[131 120  98 122] : (169)
[ 96  70  65 154] : (104)
[150  84  75 148] : (151)
[146  85  91 127] : (105)
[138 131 143  95] : (158)
[122 118 132  90] : (57)
[ 96  78  83 124] : (37)
[137  94 113 124] : (85)
[130  95  86 144] : (67)
diff (151): [150  84  74 148]	3, [75]
present: [ 91 127]	yes
present: [70 65]	yes
present: [ 74 148]	no
diff (158): [138 131 142  95]	3, [143]
present: [131 119  98]	no
present: [96 78]	yes

[193 149 113 179  54 147  76  70  86  65  86  62 190 109 179 167 154 148
 126 118 144 107 126 122 119 203 127 182 109 174 150 171 124  99  97  93
 199  76 188  73 134 154  91 157 112  79 187 179  82  92 147 130  86 100
 151  99 197 132 103 113] = (25)
[160 172 164 140 131 200 201  88 106 178 199  68 191  65 153  62 143 153
 118  54 194 161  56 174 190  57 175  51 140 176 144  90 110 134 155 112
 100 117  53 177 203  65 139  67 185 133 106 117  82 192  88 115 192 121
 171  96  92 103 123 148] = (146)
[141 146 127 184  50 154 167 186 121 163 165 173 134 171 142 125 143 183
  89 205 192 131  57 158  69 180 115 134  57 143 157 188 101  63  76 102
 198  62  78 128  90  80 118 120  82  50 159  66 146 110 203  51 121 114
 166  72 164 153 191 132] = (100)
[113 139 169 150 120  97 128 202 158 154 131  57 141 185 120  83 180 119
  74 190 116 155 161 140 198 128  80 179  67 104  53 180 175  66 137 106
 141 129 152  59 162 145  78 198 169  69 123 176  91 175 176 110 132  77
  80 193 193 153  50 168] = (72)
[113 139 169 150 120  97 128 202 158 154 131  57 141 185 120  83 180 119
  74 190 116 155 161 140 198 128  80 179  67 104  53 180 175  54 127  72
  62  87  60 141 124  84 106 149 189  52 107  71 123 115  84 147 102  67
 133 192 121  74 179 156] = (69)
present: [ 71 123 115  85]	no
present: [161 194]	no
present: [131 154]	no
present: [62 86]	no

[177  47 157 105 181 152  66  60 115]  (156)
[ 99  74 187  86  99 120 157  67 127]  (2)
[114 155 137 135 104 118 162 135 145]  (194)
[153  81 132 136 157 119 101  90 108]  (134)
[109  91 159 139 138 172 144 148 165]  (65)
[118 123 105 115 136 173 127 164 135]  (40)
[172 122 148 119 129 152 128 112 120]  (150)
[154 124 131 125 112 148 151 110 131]  (171)
[150 135 168 144 110 171 192 139 158]  (98)
[195  88 161 146 153 185 145 108 132]  (167)
[127 140 128 175 192 131  84 175 165]  (17)
[105 125 114  97  83 168 168 161 117]  (124)
diff (65): [109  91 159 139 138 172 144 147 165]	8, [148]
diff (2): [ 99  74 187  86  98 120 157  67 127]	5, [99]
present: [ 90 101 119]	no
diff (134): [153  81 133 136 157 119 101  90 108]	3, [132]
present: [181 152  66]	yes
present: [125 112 149 151 110]	no

[123 129 130 122 101  91 116 136  97 155 124 142] = (132)
[115 126 110 121 126 148 130  62 118  93 129 149] = (38)
[115 126 110 121 126 148 130 115 109  67 129 124] = (80)
[126 144 135 131 135 141 128 103 132  63 129 121] = (120)
present: [128 103 132  63 129]	yes
present: [144 135]	yes
present: [131 115]	no
present: [126 144 135 131]	yes
diff (132): [122 129 130 122 101  91 116 136  97 155 124 142]	1, [123]
diff (38): [115 126 110 121 126 148 130  61 118  93 129 149]	8, [62]

[125 130 140 138 112] = (81)
[141 133 100 189 111] = (103)
[106 133 145 157 138] = (166)
[141 116 108 161 111] = (153)
[121 115 121 140 110] = (10)
[141 116  92 160 145] = (110)
[139 120 156  93 136] = (15)
[ 99 132 130  62 142] = (136)
[134 142  98 154 115] = (29)
present: [ 93 135]	no
diff (81): [125 130 141 138 112]	3, [140]
present: [138 120 156  93]	no
diff (29): [134 142  98 153 115]	4, [154]
diff (10): [122 115 121 140 110]	1, [121]
diff (29): [134 142  98 155 115]	4, [154]
diff (166): [107 133 145 157 138]	1, [106]

